Below is a small trained network, with its code and all its weights. Each question gives an input and a class and asks what happens when units are switched off, that is, made to give their printed mean instead of their output.

import numpy as np


def w(rows, s, z=0):
    codes = np.array(rows[::2]) - 128.0
    scale = np.full(codes.shape[1], s)
    scale[-1] = z or s
    return codes * scale


def f(y):
    return np.maximum(y, 0)


def log_softmax(a):
    a = a - a.max(-1, keepdims=True)
    return a - np.log(np.exp(a).sum(-1, keepdims=True))


def net(x, mask):
    res = np.array(x, float).reshape(1, 4) / 4 @ E
    y = f(res @ A[0][:, :-1].T + A[0][:, -1])
    res = res + np.where(mask, y, B[0][:, -1]) @ B[0][:, :-1]
    return log_softmax(res[-1] @ U[:, :-1].T + U[:, -1])


A, B = {}, {}
E = w([
[154,188,9,127,126,44,129],'x0',
[53,57,124,113,155,84,110],'x1',
[184,148,99,193,186,119,71],'x2',
[87,132,100,225,118,218,253],'x3',
],0.013)
A[0] = w([
[79,115,105,198,136,178,156,176],'n0',
[87,181,32,143,114,68,160,121],'n1',
[147,73,142,128,165,143,9,178],'n2',
[39,3,217,67,63,172,194,148],'n3',
[187,49,135,142,114,71,49,144],'n4',
[161,95,141,155,138,118,183,110],'n5',
[170,190,151,157,102,203,156,212],'n6',
[141,50,26,141,151,95,89,254],'n7',
[139,141,182,66,114,42,25,155],'n8',
[203,159,173,22,93,104,60,94],'n9',
],0.011,0.0035)
B[0] = w([
[101,176,212,169,84,154,147,195],'n0',
[83,148,27,125,83,83,180,192],'n1',
[82,144,186,140,231,142,149,197],'n2',
[11,55,178,56,56,138,142,254],'n3',
[179,119,128,127,192,104,166,195],'n4',
[129,170,140,125,118,166,137,151],'n5',
[188,186,184,179,19,165,132,190],'n6',
[107,109,103,189,174,50,142,189],'n7',
[169,115,93,49,202,156,134,241],'n8',
[200,190,144,12,125,121,51,225],'n9',
],0.011,0.021)
U = w([
[198,201,151,95,92,138,71,95],'0',
[91,72,122,35,129,144,116,96],'1',
[17,109,216,133,58,212,155,113],'2',
[178,161,129,67,212,156,122,56],'3',
[106,95,167,219,228,120,141,94],'4',
[87,167,37,141,99,54,156,254],'5',
[180,177,145,246,73,236,175,163],'6',
],0.012,0.0047)

Each question gives the input, the list of numbers given to net, and the class t.
The units are the neurons (one row each of A and B). Each row of codes is followed by its name. A weight is (code - 128) times the scale printed after its matrix; where a second scale follows, it is the last column's (A, B and U).
mask holds one flag per neuron, in row order. A switched-off neuron (its flag False) gives its mean, the last column of its row in B, instead of its output. The means were averaged over made-up inputs and are rounded, as every weight is.
A unit's drop is (log p(t) with every unit on - log p(t) with that unit switched off) / (log p(t) with every unit on - log p(t) with every unit switched off).
The circuit of an input: a set's keep is (log p(t) with only the set's units on - log p(t) with every unit switched off) / (log p(t) with every unit on - log p(t) with every unit switched off). Starting from all 10 units, units are removed one at a time, each time the one whose removal leaves the highest keep (on an exact tie, the one counted first), for as long as the keep stays at least 0.8.
circuit, biggest first: the units of the circuit, biggest drop first
unit that matters most: the unit with the biggest drop
k most important neurons: the k neurons with the biggest drops, biggest first
drop when u is switched off: that unit's drop, to one decimal
input [-4,-8,-1,8], class 6: circuit, biggest first => (n6)
input [8,-5,-4,-6], class 3: 3 most important neurons => (n8 n9 n6)
input [-4,4,6,-2], class 4: circuit, biggest first => (n9 n2)
input [1,7,1,1], class 4: circuit, biggest first => (n9 n3)
input [3,3,6,8], class 6: 2 most important neurons => (n3 n0)
input [7,-7,-7,4], class 6: 2 most important neurons => (n6 n3)
input [8,3,-5,-6], class 3: 2 most important neurons => (n8 n9)
input [-6,-3,8,-1], class 4: circuit, biggest first => (n2 n9)
input [4,-5,-4,0], class 5: 2 most important neurons => (n1 n9)
input [3,-5,1,0], class 6: 3 most important neurons => (n9 n3 n8)
input [6,-3,6,6], class 6: 2 most important neurons => (n6 n0)
input [-8,3,-5,-5], class 1: 3 most important neurons => (n8 n0 n9)
input [6,-7,5,1], class 5: 2 most important neurons => (n1 n0)
input [8,-2,3,-3], class 5: circuit, biggest first => (n1)
input [-4,-6,-4,-5], class 0: 2 most important neurons => (n9 n7)
input [6,6,-7,-3], class 5: 2 most important neurons => (n1 n7)
input [7,-8,7,4], class 6: drop when n6 is switched off => 2.5
input [6,8,-8,0], class 5: drop when n1 is switched off => 0.4
input [4,0,7,-1], class 5: drop when n1 is switched off => 0.7
input [-6,-6,3,-5], class 3: unit that matters most => n2
